Below is a small trained network, with its code and all its weights. Each question gives an input and a target symbol and asks what happens when units are switched off, that is, made to give their printed mean instead of their output.

import numpy as np


def w(rows, s, z=0):
    codes = np.array(rows[::2]) - 128.0
    scale = np.full(codes.shape[1], s)
    scale[-1] = z or s
    return codes * scale


def f(y):
    return y / 2 * (1 + np.tanh(0.7978845608 * (y + 0.044715 * y**3)))


def softmax(a):
    e = np.exp(a - a.max(-1, keepdims=True))
    return e / e.sum(-1, keepdims=True)


def log_softmax(a):
    a = a - a.max(-1, keepdims=True)
    return a - np.log(np.exp(a).sum(-1, keepdims=True))


def net(x, mask):
    ids = ['ΞΠΩαδεζηθλμστφψ'.index(c) for c in x.split()]
    T = len(ids)
    res = E[ids] + P[:T]
    r = res
    for j in range(2):
        rows = slice(2 * j, 2 * j + 2)
        q, k, v = (r @ M[0][rows].T for M in (Q, K, V))
        z = softmax(np.where(np.tri(T) > 0, q @ k.T / 2**0.5, -1e9)) @ v
        o = O[0][rows]
        res = res + np.where(mask[j], z, o[:, -1]) @ o[:, :-1]
    y = f(res @ A[0][:, :-1].T + A[0][:, -1])
    res = res + np.where(mask[2:14], y, B[0][:, -1]) @ B[0][:, :-1]
    return log_softmax(res[-1] @ U[:, :-1].T + U[:, -1])


Q, K, V, O, A, B = {}, {}, {}, {}, {}, {}
E = w([
[144,247,49,140,157],'Ξ',
[72,78,88,83,89],'Π',
[82,74,90,93,148],'Ω',
[119,33,118,104,123],'α',
[140,68,74,13,182],'δ',
[72,71,111,122,83],'ε',
[89,131,93,123,44],'ζ',
[139,138,136,174,94],'η',
[133,111,147,82,50],'θ',
[115,160,55,115,149],'λ',
[93,34,89,103,186],'μ',
[148,212,90,194,52],'σ',
[6,85,78,153,69],'τ',
[186,71,143,81,99],'φ',
[170,215,137,86,89],'ψ',
],0.013)
P = w([
[51,66,235,183,78],'0',
[105,23,83,44,66],'1',
[97,127,110,37,2],'2',
[141,124,138,76,29],'3',
[175,102,114,63,74],'4',
[167,101,92,155,92],'5',
[217,102,162,182,58],'6',
[186,122,150,192,64],'7',
[185,147,193,206,90],'8',
[181,163,186,252,88],'9',
],0.0049)
Q[0] = w([
[225,141,171,114,61],'H0',
[7,158,80,81,28],'H0',
[92,140,26,97,125],'H1',
[211,180,3,158,115],'H1',
],0.006)
K[0] = w([
[167,127,188,153,198],'H0',
[111,2,166,220,61],'H0',
[126,154,120,150,109],'H1',
[104,98,130,81,150],'H1',
],0.0085)
V[0] = w([
[40,203,37,126,152],'H0',
[219,143,161,69,132],'H0',
[228,137,162,95,33],'H1',
[174,63,80,1,114],'H1',
],0.0099)
O[0] = w([
[119,192,165,52,162,40],'H0',
[6,99,106,191,65,107],'H0',
[162,70,50,159,75,254],'H1',
[20,254,182,217,108,247],'H1',
],0.0079,0.0042)
A[0] = w([
[143,178,83,126,115,29],'N0',
[100,159,137,63,132,16],'N1',
[69,149,166,105,71,188],'N2',
[99,114,174,102,74,24],'N3',
[128,11,151,117,173,204],'N4',
[118,125,188,106,151,186],'N5',
[88,108,87,166,115,36],'N6',
[186,154,157,120,118,129],'N7',
[183,127,165,86,103,254],'N8',
[60,84,143,130,95,41],'N9',
[53,109,119,126,161,232],'N10',
[128,124,159,63,93,140],'N11',
],0.011,0.0051)
B[0] = w([
[169,145,223,102,2,114],'N0',
[73,52,189,122,77,114],'N1',
[121,202,109,103,141,253],'N2',
[105,173,155,45,58,120],'N3',
[143,241,61,68,93,215],'N4',
[208,162,147,90,136,123],'N5',
[176,123,244,62,46,168],'N6',
[101,178,149,139,199,135],'N7',
[91,146,38,173,213,225],'N8',
[206,237,165,66,77,154],'N9',
[195,193,173,134,79,187],'N10',
[211,183,118,132,200,139],'N11',
],0.007,0.0046)
U = w([
[103,145,107,112,190,5],'Ξ',
[71,122,136,121,176,18],'Π',
[18,205,233,118,133,23],'Ω',
[101,179,169,102,156,172],'α',
[82,111,119,93,78,7],'δ',
[125,119,116,115,148,2],'ε',
[241,254,39,74,79,235],'ζ',
[88,124,119,104,115,11],'η',
[106,62,162,251,156,241],'θ',
[86,152,79,140,105,223],'λ',
[56,123,154,99,167,30],'μ',
[174,174,97,133,182,35],'σ',
[127,165,186,123,166,16],'τ',
[129,99,196,84,43,194],'φ',
[165,140,12,140,107,232],'ψ',
],0.0067,0.0052)

Each question gives the input, a string of symbols that net reads in full, and the target symbol t.
The units are the heads (2 rows each of Q, K, V and O) and the neurons (one row each of A and B). Each row of codes is followed by its name. A weight is (code - 128) times the scale printed after its matrix; where a second scale follows, it is the last column's (O, A, B and U).
mask holds one flag per unit, heads first, then neurons. A switched-off unit (its flag False) gives its mean, the last column of its rows in O or B, instead of its output. The means were averaged over made-up inputs and are rounded, as every weight is.
A unit's drop is (log p(t) with every unit on - log p(t) with that unit switched off) / (log p(t) with every unit on - log p(t) with every unit switched off).
The circuit of an input: a set's keep is (log p(t) with only the set's units on - log p(t) with every unit switched off) / (log p(t) with every unit on - log p(t) with every unit switched off). Starting from the 12 units with the biggest drops (on a tie, the unit counted first), units are removed one at a time, each time the one whose removal leaves the highest keep (on an exact tie, the one counted first), for as long as the keep stays at least 0.8.
units of the circuit, in order: the units of the circuit, biggest drop first
top k neurons: the k neurons with the biggest drops, biggest first
which heads matter: for each layer, one digit per head in row order, 1 if its drop is at least 0.15 and else 0, layers parted by /
drop when u is switched off: that unit's drop, to one decimal
input δ δ η, target Ω: units of the circuit, in order -> (H1)
input σ η Ω, target ζ: units of the circuit, in order -> (N4; H1)
input Ω σ η μ, target ζ: units of the circuit, in order -> (N4; N10)
input η η η ε, target ζ: units of the circuit, in order -> (N4; H1; N9)
input φ η ε, target ζ: top 2 neurons -> (N9; N2)
input η η α, target ζ: units of the circuit, in order -> (N4; H1)
input η η Ω, target ζ: units of the circuit, in order -> (N4; H1; N10)
input α η η η φ θ η η, target θ: top 2 neurons -> (N4; N2)
input α Ξ σ η ζ μ, target ζ: which heads matter -> 00
input φ σ Ω τ, target ζ: which heads matter -> 00
input δ δ σ, target Ω: which heads matter -> 01
input δ η φ η τ, target ζ: drop when N10 is switched off -> 0.3
input η Ω α, target ζ: drop when N10 is switched off -> 0.1
input η α Ω δ η φ η η η, target θ: top neuron -> (N4)
